[[ 19  41  47  35]
 [ 34  48  42  18]
 [ 45  47  29   1]
 [ 50  38  13 -21]
 [ 12 -17 -41 -47]]
->
[ 19  48  29 -21]

[[-41  47]
 [ 12 -15]
 [ 18 -47]]
->
[-41 -15]

[[  6  32  22 -42 -14]
 [-13  -8 -14  41 -21]
 [-30  19 -13  20 -35]
 [-27   7  24  20   1]
 [ 30   5  41  43 -43]]
->
[  6  -8 -13  20 -43]

[[-11  -7  -8  47 -14]
 [  3 -20  -6  37  10]
 [-37  -2 -24 -25  -3]
 [  2 -10  -4 -46  -6]
 [-12   8  -7  20 -11]]
->
[-11 -20 -24 -46 -11]

[[ -3  -1   1]
 [ -2  17 -43]
 [  2   3   0]
 [  4   1   3]]
->
[-3 17  0]

[[  8 -15  -4   9]
 [  3  33   3  -7]
 [  3 -25  -4  25]
 [  3 -54  -8  22]]
->
[ 8 33 -4 22]
---
[[-16 -43  24 -21  16 -23 -33]
 [-19   8  30 -21  30  29  11]
 [ 18 -13 -14  12 -12  -8  -9]
 [  2  21   5  30 -15  -7   9]
 [-25 -37  34 -25  23 -18 -29]
 [ 32  27 -29  11  -6  43  30]
 [-32   3  43 -21  31  14   2]
 [  3  39   5  22  -5  21  28]]
->
[[  3  39   5  22  -5  21  28]
 [-16 -43  24 -21  16 -23 -33]
 [-19   8  30 -21  30  29  11]
 [ 18 -13 -14  12 -12  -8  -9]
 [  2  21   5  30 -15  -7   9]
 [-25 -37  34 -25  23 -18 -29]
 [ 32  27 -29  11  -6  43  30]
 [-32   3  43 -21  31  14   2]]

[[-12  31 -17]
 [ -3   2  20]
 [ 19 -49   1]
 [  2  21  -1]
 [ 33 -38   0]
 [-36   9  16]
 [ -5  38 -10]
 [ 52 -13 -40]
 [-32  56  -1]]
->
[[-32  56  -1]
 [-12  31 -17]
 [ -3   2  20]
 [ 19 -49   1]
 [  2  21  -1]
 [ 33 -38   0]
 [-36   9  16]
 [ -5  38 -10]
 [ 52 -13 -40]]

[[ -4   4]
 [  9  -5]
 [  7  -2]
 [  3  -2]
 [ 32   6]
 [  0  -1]
 [  7   5]
 [-35   2]
 [ 18   6]
 [ 34   2]
 [-41  14]
 [-22   8]]
->
[[-22   8]
 [ -4   4]
 [  9  -5]
 [  7  -2]
 [  3  -2]
 [ 32   6]
 [  0  -1]
 [  7   5]
 [-35   2]
 [ 18   6]
 [ 34   2]
 [-41  14]]

[[ 32  35  -9 -13]
 [-27  10   7 -40]
 [ -7  41  28  -6]
 [ -3  42  27  -4]
 [-14  32  35   9]
 [-22  28  36   3]]
->
[[-22  28  36   3]
 [ 32  35  -9 -13]
 [-27  10   7 -40]
 [ -7  41  28  -6]
 [ -3  42  27  -4]
 [-14  32  35   9]]

[[ 28  27  25  -7  10  15 -20  -5 -20 -10   4 -45  -9]
 [ 42 -39  17  -6  24   2 -13   1 -21   2  23 -20  -7]
 [ 32  -2 -25   0  18  -5  -9 -10   0  -6  25  -8  -2]
 [ 38  10 -11  -3  16   7 -14 -13 -10 -15  20 -23  -7]
 [ 14 -35 -17   3  14 -11  -2  -1  -9  13  22   5  -3]
 [ 21  22  28  -7  17   6 -21   0 -33  11   7 -51 -10]
 [ 35 -40  -9  -1  21 -11  -7  -1  -7   9  27   0  -2]]
->
[[ 35 -40  -9  -1  21 -11  -7  -1  -7   9  27   0  -2]
 [ 28  27  25  -7  10  15 -20  -5 -20 -10   4 -45  -9]
 [ 42 -39  17  -6  24   2 -13   1 -21   2  23 -20  -7]
 [ 32  -2 -25   0  18  -5  -9 -10   0  -6  25  -8  -2]
 [ 38  10 -11  -3  16   7 -14 -13 -10 -15  20 -23  -7]
 [ 14 -35 -17   3  14 -11  -2  -1  -9  13  22   5  -3]
 [ 21  22  28  -7  17   6 -21   0 -33  11   7 -51 -10]]

[[-16 -22 -23  -1  -2  12  -4]
 [-16 -22 -27   1  -5  15  -5]
 [ 10   2  -4   2  -5   0  -1]
 [-43 -42 -37  -3   0  22  -7]
 [  3  -8 -37   7 -12  15  -7]
 [ 36  31  24   4  -2 -16   4]
 [ 30  12 -23  10 -17   8  -5]
 [ 10   2  -4   2  -5   0  -1]
 [-49 -42 -13 -10  12  12  -2]
 [-16  -3  20  -6  10  -7   4]
 [-49 -27  15 -14  22   0   3]]
->
[[-49 -27  15 -14  22   0   3]
 [-16 -22 -23  -1  -2  12  -4]
 [-16 -22 -27   1  -5  15  -5]
 [ 10   2  -4   2  -5   0  -1]
 [-43 -42 -37  -3   0  22  -7]
 [  3  -8 -37   7 -12  15  -7]
 [ 36  31  24   4  -2 -16   4]
 [ 30  12 -23  10 -17   8  -5]
 [ 10   2  -4   2  -5   0  -1]
 [-49 -42 -13 -10  12  12  -2]
 [-16  -3  20  -6  10  -7   4]]

[[-42  15   7  20  21 -10   1  14  23   4 -22]
 [-42  28   9  36  10 -25  16   4  22  20 -17]
 [ -1   3   6   3  -7   1   6   0   6   6   8]
 [-34   9   7  12  17  -3  -2  14  20  -1 -17]
 [-37  35  21  32 -17 -24  33  -5  25  27   7]
 [ 10 -21   0 -23   7  26 -18  12   1 -19   3]
 [ -3  -1   8  -6  -7  11   2   5   8  -4  10]]
->
[[ -3  -1   8  -6  -7  11   2   5   8  -4  10]
 [-42  15   7  20  21 -10   1  14  23   4 -22]
 [-42  28   9  36  10 -25  16   4  22  20 -17]
 [ -1   3   6   3  -7   1   6   0   6   6   8]
 [-34   9   7  12  17  -3  -2  14  20  -1 -17]
 [-37  35  21  32 -17 -24  33  -5  25  27   7]
 [ 10 -21   0 -23   7  26 -18  12   1 -19   3]]

[[ 40 -22 -21 -15  -1 -13 -25  33]
 [-21  18   1  14 -15  15   0  -7]
 [-10  -3   9  11 -11   2  -1 -11]
 [ -9  28  -8   4  -6  28   1   3]
 [  1  17   0  -7  26   0  26   1]
 [  8 -21  14  -3   7 -25   3  -3]
 [-10   5  -1  14 -19  14 -13  -3]
 [ -4   3  13   1  11 -12  21 -12]]
->
[[ -4   3  13   1  11 -12  21 -12]
 [ 40 -22 -21 -15  -1 -13 -25  33]
 [-21  18   1  14 -15  15   0  -7]
 [-10  -3   9  11 -11   2  -1 -11]
 [ -9  28  -8   4  -6  28   1   3]
 [  1  17   0  -7  26   0  26   1]
 [  8 -21  14  -3   7 -25   3  -3]
 [-10   5  -1  14 -19  14 -13  -3]]
